The symbols move the states like this.
* | f p
j817 | j18 j413
j584 | j592 j213
j213 | j194 j584
j953 | j99 j56
j300 | j846 j372
j35 | j364 j328
j947 | j571 j69
j69 | j300 j947
j312 | j213 j592
j129 | j673 j130
j372 | j947 j300
j846 | j413 j18
j927 | j723 j182
j99 | j473 j104
j413 | j755 j817
j926 | j121 j943
j985 | j104 j473
j699 | j306 j765
j473 | j289 j985
j955 | j943 j121
j364 | j130 j673
j306 | j754 j713
j723 | j141 j551
j327 | j953 j229
j592 | j926 j312
j194 | j848 j186
j141 | j131 j547
j131 | j69 j571
j289 | j186 j848
j547 | j551 j141
j182 | j262 j927
j262 | j713 j754
j754 | j927 j262
j229 | j699 j327
j186 | j584 j194
j755 | j129 j316
j121 | j35 j955
j328 | j955 j35
j673 | j328 j364
j551 | j182 j723
j943 | j312 j926
j571 | j547 j131
j765 | j327 j699
j130 | j316 j129
j713 | j765 j306
j848 | j985 j289
j316 | j817 j755
j104 | j56 j99
j56 | j229 j953
j18 | j372 j846

In the rows, 511 stands for zero.

The rows follow the links: the fewer symbols apart two states are, the more alike their rows tend to be.

Rows of some states; one shown again gets a slightly different row:
j699
[ 374,  248,  369,  492,  385,  618,  565,  656,  337,  337,  488,  357,  569,  678,  578,  232,  329,  655,  516,  475,  559,  680,  680,  381,  556,  393,  696,  396,  378,  495,  441,  460,  392,  755,  352,  601,  293,  598,  631]
j130
[ 444,  909,  481,  702,  545,  304,  516,  533,  286,  302,  552,  650,  396,  539,  461,  706,  471,  685,  738,  337,  410,  133,  545,  560,  506,  504,  493,  527,  458,  592,  328,  553,  492,  464,  521,  352,  455,  595,  398]
j104
[ 451,  676,  233,  595,  469,  676,  349,  694,  602,  249,  546,  457,  534,  435,  421,  374,  556,  538,  550,  432,  192,  514,  602,  646,  656,  763,  501,  379,  358,  598,  612,  519,  347,  460,  436,  433,  223,  403,  472]
j673
[ 548,  312,  774,  573,  372,  526,  646,  516,  309,  534,  369,  602,  421,  826,  492,  420,  370,  671,  521,  432,  513,  314,  573,  228,  308,  299,  632,  550,  630,  619,  416,  475,  529,  624,  673,  503,  350,  676,  524]
j18
[ 582,  735,  400,  741,  392,  573,  482,  642,  630,  400,  363,  439,  368,  866,  409,  636,  281,  574,  566,  555,  467,  240,  587,  669,  385,  636,  748,  265,  512,  454,  444,  328,  355,  540,  220,  588,  501,  506,  384]
j817
[ 542,  818,  437,  754,  450,  416,  496,  641,  517,  406,  455,  474,  329,  778,  403,  642,  318,  717,  666,  464,  459,  215,  511,  689,  451,  647,  743,  359,  515,  486,  369,  342,  348,  495,  285,  508,  511,  483,  384]
j229
[ 400,  376,  300,  542,  329,  685,  497,  714,  428,  244,  528,  386,  560,  668,  535,  195,  417,  646,  532,  459,  413,  646,  661,  459,  569,  511,  638,  367,  394,  559,  443,  506,  361,  637,  369,  574,  196,  531,  624]
j312
[ 603,  699,  559,  676,  653,  402,  533,  341,  731,  655,  350,  511,  374,  512,  475,  947,  403,  387,  625,  553,  790,  363,  592,  460,  561,  499,  421,  412,  507,  471,  476,  586,  710,  478,  514,  419,  735,  446,  399]
j194
[ 578,  849,  314,  642,  680,  455,  431,  448,  784,  449,  486,  493,  423,  349,  421,  839,  527,  315,  614,  524,  503,  416,  580,  639,  629,  740,  424,  489,  435,  524,  639,  555,  609,  365,  466,  359,  592,  352,  348]
j99
[ 532,  524,  605,  331,  556,  455,  551,  617,  330,  599,  596,  556,  586,  700,  489,  276,  524,  655,  423,  598,  446,  496,  280,  758,  340,  538,  737,  544,  620,  401,  408,  238,  221,  504,  269,  772,  752,  595,  531]
j186
[ 666,  158,  797,  391,  446,  713,  522,  449,  684,  813,  395,  501,  534,  722,  463,  385,  535,  437,  245,  675,  463,  599,  361,  452,  279,  496,  629,  558,  699,  506,  666,  381,  469,  428,  650,  609,  614,  498,  574]

Each walk starts at a row. The symbols on each line, taken left to right, move it on to the next state.
Each answer is a row, close to the row of the state it stands for.
start [ 629,  378,  701,  368,  478,  592,  573,  616,  425,  690,  512,  546,  540,  759,  501,  353,  509,  540,  330,  627,  434,  487,  332,  683,  287,  556,  757,  495,  711,  408,  452,  237,  274,  438,  386,  705,  708,  566,  527]
p p f f f p	[ 559,  813,  416,  670,  625,  361,  454,  388,  792,  529,  441,  490,  377,  405,  476,  946,  480,  301,  586,  555,  689,  341,  581,  616,  574,  623,  396,  434,  453,  507,  540,  608,  672,  422,  469,  377,  662,  412,  367]
p p f f f	[ 491,  786,  160,  585,  495,  638,  371,  621,  712,  280,  560,  478,  501,  338,  443,  534,  595,  468,  568,  432,  254,  448,  559,  704,  628,  801,  399,  432,  362,  587,  636,  560,  456,  362,  438,  413,  328,  352,  390]
start [ 357,  184,  492,  468,  351,  525,  599,  603,  325,  455,  464,  348,  577,  663,  653,  311,  320,  596,  461,  544,  731,  759,  694,  353,  562,  317,  697,  442,  412,  394,  342,  476,  485,  788,  345,  606,  426,  597,  684]
p p p f f f	[ 487,  606,  584,  333,  548,  347,  533,  592,  225,  497,  691,  562,  599,  557,  545,  310,  572,  659,  481,  492,  401,  522,  294,  759,  460,  471,  695,  569,  554,  348,  344,  324,  241,  550,  286,  728,  711,  580,  461]
p p f p p p f	[ 405,  535,  224,  544,  392,  732,  430,  682,  521,  175,  547,  411,  514,  578,  501,  224,  511,  614,  532,  443,  215,  565,  617,  551,  576,  694,  577,  403,  374,  542,  525,  493,  320,  533,  367,  452,  182,  475,  535]
start [ 528,  373,  668,  500,  559,  537,  488,  337,  565,  664,  439,  671,  505,  313,  520,  625,  639,  353,  500,  470,  487,  511,  494,  229,  468,  387,  270,  701,  605,  650,  658,  724,  796,  442,  919,  376,  378,  527,  568]
f p p f p f f p p	[ 601,  582,  641,  743,  520,  353,  563,  347,  642,  630,  357,  523,  335,  646,  487,  880,  374,  397,  637,  543,  907,  274,  636,  367,  466,  363,  491,  432,  546,  473,  419,  595,  743,  572,  581,  444,  707,  492,  458]
f f p p p p p	[ 659,  159,  798,  404,  491,  681,  487,  397,  696,  796,  359,  561,  546,  599,  460,  471,  570,  406,  341,  620,  541,  613,  448,  367,  304,  466,  470,  569,  708,  573,  715,  512,  658,  396,  761,  571,  555,  476,  588]
start [ 553,  430,  713,  684,  441,  374,  629,  399,  483,  619,  314,  507,  368,  763,  507,  797,  329,  441,  579,  542,  854,  281,  638,  264,  397,  236,  547,  433,  579,  495,  385,  557,  717,  642,  614,  459,  535,  578,  534]
f p p f p p p	[ 609,  264,  743,  467,  531,  695,  517,  307,  575,  704,  433,  548,  529,  442,  466,  546,  613,  376,  378,  536,  527,  560,  502,  241,  385,  395,  361,  657,  672,  616,  677,  615,  741,  417,  896,  464,  463,  493,  582]
f f f p p	[ 486,  702,  536,  613,  575,  327,  516,  340,  332,  477,  519,  691,  424,  301,  443,  685,  607,  525,  657,  322,  447,  315,  555,  338,  540,  458,  267,  669,  443,  651,  514,  729,  689,  480,  826,  303,  359,  515,  462]
start [ 688,  260,  762,  375,  476,  697,  555,  557,  614,  754,  441,  507,  523,  791,  510,  372,  533,  507,  330,  601,  457,  598,  346,  610,  270,  517,  711,  549,  742,  460,  572,  296,  360,  433,  489,  711,  732,  509,  548]
f p f p p p p	[ 508,  862,  260,  629,  587,  568,  310,  470,  738,  347,  538,  481,  469,  357,  423,  716,  564,  395,  596,  498,  374,  403,  575,  732,  621,  778,  369,  433,  394,  571,  634,  534,  543,  359,  469,  380,  419,  355,  361]
p p p f f f f f	[ 458,  539,  622,  558,  559,  418,  465,  323,  431,  497,  520,  697,  471,  284,  473,  666,  658,  449,  599,  384,  466,  420,  541,  303,  549,  430,  188,  691,  501,  776,  603,  762,  744,  437,  891,  337,  378,  549,  517]
start [ 512,  905,  436,  696,  457,  328,  529,  578,  364,  332,  523,  627,  371,  718,  384,  663,  423,  664,  731,  414,  395,  156,  548,  655,  480,  588,  586,  417,  453,  501,  356,  423,  433,  488,  351,  447,  489,  541,  305]
f p f p f p f f	[ 542,  297,  704,  517,  319,  633,  572,  559,  350,  490,  411,  632,  487,  765,  461,  280,  482,  691,  476,  410,  280,  333,  485,  284,  296,  376,  577,  592,  652,  635,  451,  461,  453,  504,  751,  506,  257,  665,  558]
p p p f p	[ 524,  387,  682,  457,  412,  683,  524,  575,  268,  487,  499,  692,  553,  669,  420,  255,  603,  703,  492,  444,   94,  344,  380,  432,  271,  503,  594,  611,  656,  680,  539,  448,  398,  442,  749,  524,  226,  618,  555]
start [ 573,  601,  621,  310,  730,  356,  473,  424,  578,  701,  679,  589,  621,  234,  550,  617,  718,  348,  409,  628,  537,  663,  266,  705,  585,  572,  418,  668,  576,  397,  592,  479,  552,  380,  529,  593,  884,  462,  494]
p p f p p p f p f	[ 571,  660,  596,  296,  756,  422,  478,  410,  516,  673,  671,  652,  579,  213,  514,  518,  793,  395,  419,  572,  362,  639,  245,  728,  520,  673,  380,  703,  571,  496,  637,  515,  476,  292,  555,  538,  792,  473,  465]
f f f f p f p p p	[ 486,  531,  619,  417,  507,  643,  472,  574,  348,  516,  608,  685,  590,  532,  423,  252,  653,  689,  478,  471,   13,  424,  306,  520,  368,  641,  500,  654,  645,  693,  606,  480,  365,  391,  720,  555,  299,  597,  501]
